Below are the code and all the weights of a small trained network. Each question names an input and a class and asks about switching units off, where a switched-off unit gives its printed mean instead of its output.

import numpy as np


def w(rows, s, z=0):
    codes = np.array(rows[::2]) - 128.0
    scale = np.full(codes.shape[1], s)
    scale[-1] = z or s
    return codes * scale


def f(y):
    return y / 2 * (1 + np.tanh(0.7978845608 * (y + 0.044715 * y**3)))


def log_softmax(a):
    a = a - a.max(-1, keepdims=True)
    return a - np.log(np.exp(a).sum(-1, keepdims=True))


def net(x, mask):
    res = np.array(x, float).reshape(1, 8) / 4 @ E
    y = f(res @ A[0][:, :-1].T + A[0][:, -1])
    res = res + np.where(mask, y, B[0][:, -1]) @ B[0][:, :-1]
    return log_softmax(res[-1] @ U[:, :-1].T + U[:, -1])


A, B = {}, {}
E = w([
[159,177,130,2],'x0',
[127,129,130,128],'x1',
[93,23,206,100],'x2',
[251,88,192,175],'x3',
[127,127,129,127],'x4',
[103,210,222,164],'x5',
[127,128,128,128],'x6',
[130,126,129,125],'x7',
],0.0057)
A[0] = w([
[153,176,88,154,92],'n1',
[172,154,56,142,113],'n2',
[127,168,174,53,154],'n3',
[157,62,51,117,74],'n4',
[139,142,123,132,97],'n5',
[143,147,136,81,68],'n6',
[131,56,141,94,98],'n7',
[31,147,106,109,70],'n8',
[38,143,120,103,67],'n9',
[158,142,103,140,129],'n10',
[213,107,151,141,80],'n11',
[231,99,158,141,103],'n12',
[72,104,73,106,113],'n13',
[190,122,162,134,113],'n14',
[156,188,100,159,124],'n15',
[214,107,151,143,94],'n16',
[72,51,238,70,96],'n17',
[135,135,126,131,38],'n18',
[55,141,107,119,60],'n19',
[165,65,57,118,140],'n20',
[183,222,63,167,95],'n21',
[81,101,112,254,141],'n22',
[158,177,136,82,144],'n23',
[129,72,103,106,69],'n24',
[119,138,139,134,93],'n25',
[84,225,254,156,75],'n26',
[113,153,160,136,252],'n27',
[167,109,100,110,68],'n28',
[136,158,113,101,15],'n29',
[174,154,169,6,93],'n30',
],0.0091,0.0043)
B[0] = w([
[101,107,155,150,145],'n1',
[85,103,149,116,167],'n2',
[153,114,78,125,211],'n3',
[135,141,169,66,162],'n4',
[127,123,144,138,115],'n5',
[163,120,145,145,125],'n6',
[87,111,147,123,163],'n7',
[143,192,135,185,172],'n8',
[146,179,132,173,162],'n9',
[110,124,130,122,141],'n10',
[129,184,130,155,171],'n11',
[126,204,98,151,208],'n12',
[133,191,131,124,169],'n13',
[119,160,126,148,166],'n14',
[86,104,136,136,168],'n15',
[125,189,127,151,179],'n16',
[44,87,131,182,252],'n17',
[141,126,162,150,92],'n18',
[150,174,160,175,140],'n19',
[120,147,118,60,193],'n20',
[55,75,148,162,215],'n21',
[227,86,107,132,229],'n22',
[138,98,95,131,187],'n23',
[114,120,163,106,130],'n24',
[137,130,143,130,113],'n25',
[129,141,173,5,235],'n26',
[86,132,56,100,242],'n27',
[149,131,146,108,121],'n28',
[154,125,170,162,103],'n29',
[209,92,127,174,230],'n30',
],0.027,0.0037)
U = w([
[131,245,102,147,89],'0',
[131,131,144,2,149],'1',
[116,111,46,91,253],'2',
[73,65,127,144,64],'3',
[224,66,79,134,83],'4',
],0.0081,0.0052)

Each question gives the input, the list of numbers given to net, and the class t.
The units are the neurons (one row each of A and B). Each row of codes is followed by its name. A weight is (code - 128) times the scale printed after its matrix; where a second scale follows, it is the last column's (A, B and U).
mask holds one flag per neuron, in row order. A switched-off neuron (its flag False) gives its mean, the last column of its row in B, instead of its output. The means were averaged over made-up inputs and are rounded, as every weight is.
A unit's drop is (log p(t) with every unit on - log p(t) with that unit switched off) / (log p(t) with every unit on - log p(t) with every unit switched off).
The circuit of an input: a set's keep is (log p(t) with only the set's units on - log p(t) with every unit switched off) / (log p(t) with every unit on - log p(t) with every unit switched off). Starting from the 12 units with the biggest drops (on a tie, the unit counted first), units are removed one at a time, each time the one whose removal leaves the highest keep (on an exact tie, the one counted first), for as long as the keep stays at least 0.8.
units of the circuit, in order: the units of the circuit, biggest drop first
most important unit: the unit with the biggest drop
top k neurons: the k neurons with the biggest drops, biggest first
drop of u: that unit's drop, to one decimal
input [8,-4,0,5,7,-7,-5,1], class 4: units of the circuit, in order -> [n30]
input [7,1,-3,-4,-8,-7,-5,1], class 1: top 3 neurons -> [n4; n20; n22]
input [-6,-5,-7,-8,-3,-1,-4,8], class 0: top 2 neurons -> [n8; n13]
input [-2,-8,7,-4,1,-8,1,4], class 1: units of the circuit, in order -> [n4; n20]
input [7,0,-5,7,-2,-7,6,7], class 0: top 3 neurons -> [n12; n16; n11]
input [3,-4,1,6,-4,2,-7,8], class 0: units of the circuit, in order -> [n12; n16]
input [-7,1,1,-1,5,7,4,4], class 1: top 2 neurons -> [n26; n30]
input [-7,-7,-2,8,7,0,-4,8], class 0: top 3 neurons -> [n12; n16; n11]
input [3,3,4,-5,0,1,6,2], class 0: units of the circuit, in order -> [n8; n9]
input [1,3,-6,1,4,-5,4,-3], class 3: units of the circuit, in order -> [n21; n2]
input [-6,-7,-4,7,-4,-4,-5,-3], class 0: top 2 neurons -> [n12; n16]
input [-8,-1,-2,-4,7,8,4,7], class 1: top 2 neurons -> [n26; n30]
input [-6,-4,2,3,-3,-2,8,-2], class 4: top 2 neurons -> [n22; n26]
input [4,1,4,-6,-1,-7,-3,-2], class 1: units of the circuit, in order -> [n4]
input [-2,-6,6,-4,7,-7,3,-8], class 1: top 2 neurons -> [n4; n20]
input [-7,-3,-3,-2,-2,2,8,3], class 4: top 2 neurons -> [n22; n17]
input [8,4,0,2,2,-5,4,3], class 4: top 2 neurons -> [n30; n26]
input [7,-2,-5,6,-1,-1,2,-7], class 4: top 3 neurons -> [n30; n23; n17]
input [4,0,7,0,-2,-1,-5,1], class 3: top 2 neurons -> [n17; n22]
input [6,5,-8,4,7,4,-2,-8], class 3: most important unit -> n21
input [-2,-6,-5,5,8,-6,-7,2], class 1: drop of n17 -> 0.2
input [2,-4,7,4,0,0,5,6], class 3: drop of n26 -> 0.1
input [4,6,5,-8,8,-1,-8,-6], class 0: drop of n8 -> 0.1
